Below is a small trained network, with its code and all its weights. Each question gives an input and a class and asks what happens when units are switched off, that is, made to give their printed mean instead of their output.

import numpy as np


def w(rows, s, z=0):
    codes = np.array(rows[::2]) - 128.0
    scale = np.full(codes.shape[1], s)
    scale[-1] = z or s
    return codes * scale


def norm(h):
    return h / np.sqrt((h * h).mean(-1, keepdims=True) + 1e-5)


def f(y):
    return np.maximum(y, 0)


def log_softmax(a):
    a = a - a.max(-1, keepdims=True)
    return a - np.log(np.exp(a).sum(-1, keepdims=True))


def net(x, mask):
    res = np.array(x, float).reshape(1, 6) / 4 @ E
    u = 0
    for l in range(2):
        y = f(norm(res) @ A[l][:, :-1].T + A[l][:, -1])
        res = res + np.where(mask[u : u + 14], y, B[l][:, -1]) @ B[l][:, :-1]
        u += 14
    return log_softmax(norm(res)[-1] @ U[:, :-1].T + U[:, -1])


A, B = {}, {}
E = w([
[127,140,135],'x0',
[143,182,152],'x1',
[19,95,253],'x2',
[131,142,133],'x3',
[131,125,130],'x4',
[58,160,76],'x5',
],0.0073)
A[0] = w([
[189,145,181,61],'0.n1',
[109,93,99,113],'0.n2',
[132,71,140,68],'0.n3',
[205,85,214,40],'0.n4',
[88,76,165,222],'0.n5',
[146,203,151,245],'0.n6',
[175,87,126,35],'0.n7',
[184,138,92,171],'0.n8',
[1,98,28,154],'0.n9',
[162,198,124,252],'0.n10',
[103,176,106,96],'0.n11',
[33,145,254,144],'0.n12',
[118,215,191,5],'0.n13',
[176,196,134,93],'0.n14',
],0.0093,0.0033)
B[0] = w([
[136,91,158,150],'0.n1',
[78,253,99,143],'0.n2',
[150,225,75,142],'0.n3',
[180,161,114,171],'0.n4',
[169,87,62,204],'0.n5',
[101,61,64,191],'0.n6',
[109,124,130,142],'0.n7',
[107,45,112,190],'0.n8',
[225,192,162,212],'0.n9',
[100,63,52,199],'0.n10',
[166,186,177,150],'0.n11',
[105,28,38,254],'0.n12',
[185,95,105,149],'0.n13',
[113,48,125,161],'0.n14',
],0.0058,0.0072)
A[1] = w([
[68,118,182,109],'1.n1',
[176,110,139,106],'1.n2',
[135,73,123,181],'1.n3',
[60,188,66,136],'1.n4',
[90,104,228,254],'1.n5',
[145,168,161,88],'1.n6',
[171,160,97,132],'1.n7',
[66,46,68,162],'1.n8',
[137,162,135,87],'1.n9',
[141,180,143,144],'1.n10',
[101,155,125,25],'1.n11',
[56,126,196,85],'1.n12',
[44,194,92,89],'1.n13',
[156,120,2,234],'1.n14',
],0.014,0.0034)
B[1] = w([
[163,91,2,136],'1.n1',
[117,214,158,143],'1.n2',
[110,184,186,182],'1.n3',
[216,128,220,152],'1.n4',
[176,74,88,143],'1.n5',
[137,104,129,129],'1.n6',
[90,77,112,154],'1.n7',
[100,209,122,226],'1.n8',
[84,134,93,130],'1.n9',
[44,119,132,132],'1.n10',
[74,223,99,128],'1.n11',
[156,77,77,135],'1.n12',
[247,178,190,137],'1.n13',
[79,105,181,252],'1.n14',
],0.0082,0.017)
U = w([
[101,115,129,178],'0',
[112,49,2,131],'1',
[101,127,141,146],'2',
[184,137,154,182],'3',
[96,131,138,118],'4',
[108,130,134,127],'5',
[184,157,100,1],'6',
],0.016,0.011)

Each question gives the input, the list of numbers given to net, and the class t.
The units are the neurons (one row each of A and B). Each row of codes is followed by its name. A weight is (code - 128) times the scale printed after its matrix; where a second scale follows, it is the last column's (A, B and U).
mask holds one flag per neuron, layer by layer. A switched-off neuron (its flag False) gives its mean, the last column of its row in B, instead of its output. The means were averaged over made-up inputs and are rounded, as every weight is.
A unit's drop is (log p(t) with every unit on - log p(t) with that unit switched off) / (log p(t) with every unit on - log p(t) with every unit switched off).
The circuit of an input: a set's keep is (log p(t) with only the set's units on - log p(t) with every unit switched off) / (log p(t) with every unit on - log p(t) with every unit switched off). Starting from the 12 units with the biggest drops (on a tie, the unit counted first), units are removed one at a time, each time the one whose removal leaves the highest keep (on an exact tie, the one counted first), for as long as the keep stays at least 0.8.
units of the circuit, in order: the units of the circuit, biggest drop first
top k neurons: the k neurons with the biggest drops, biggest first
top k neurons in layer l: the k neurons of layer l with the biggest drops, biggest first
drop when u is switched off: that unit's drop, to one decimal
input [2,-6,-3,8,-1,5], class 2: units of the circuit, in order => [1.n14, 0.n9]
input [-7,7,7,-7,4,8], class 3: units of the circuit, in order => [1.n13, 1.n4]
input [-6,6,3,0,-2,6], class 3: units of the circuit, in order => [1.n13]
input [-7,2,7,-2,-6,-7], class 1: units of the circuit, in order => [1.n5, 1.n14, 1.n1]
input [1,2,-3,-7,-3,8], class 3: top 2 neurons => [1.n4, 1.n13]
input [-2,-5,7,2,3,3], class 1: units of the circuit, in order => [1.n1, 1.n14]
input [-1,-7,7,-3,-4,-5], class 1: units of the circuit, in order => [1.n14, 1.n5, 1.n1]
input [-3,-1,6,-5,2,-2], class 1: units of the circuit, in order => [1.n14, 1.n1]
input [-1,-3,3,5,-6,7], class 3: units of the circuit, in order => [1.n13, 1.n4, 0.n9]
input [3,1,4,0,2,6], class 3: top 4 neurons in layer 0 => [0.n8, 0.n9, 0.n10, 0.n14]
input [7,5,3,4,2,8], class 3: top 2 neurons => [1.n13, 1.n4]
input [2,1,-5,7,4,-2], class 2: top 2 neurons => [0.n12, 1.n14]
input [0,-8,-5,-1,-2,5], class 4: top 2 neurons in layer 0 => [0.n5, 0.n12]
input [6,-4,-5,3,1,4], class 5: units of the circuit, in order => [0.n12]
input [1,2,-3,5,5,7], class 3: top 3 neurons => [1.n4, 0.n12, 1.n13]
input [-5,-4,-6,-1,7,7], class 0: top 3 neurons => [1.n1, 0.n5, 0.n4]
input [4,-7,6,2,-7,8], class 3: top 3 neurons => [0.n9, 1.n13, 1.n4]
input [8,-5,-4,-7,0,5], class 5: top 2 neurons in layer 1 => [1.n14, 1.n7]
input [-1,6,-8,4,7,-4], class 1: drop when 0.n10 is switched off => 0.1
input [-5,8,8,-3,-2,2], class 1: drop when 0.n1 is switched off => 0.0
input [-3,8,8,4,7,-6], class 1: drop when 1.n14 is switched off => 0.2
input [3,6,8,-8,4,3], class 1: drop when 1.n14 is switched off => 0.1
input [-7,3,-8,2,4,-4], class 1: top neuron => [1.n4]
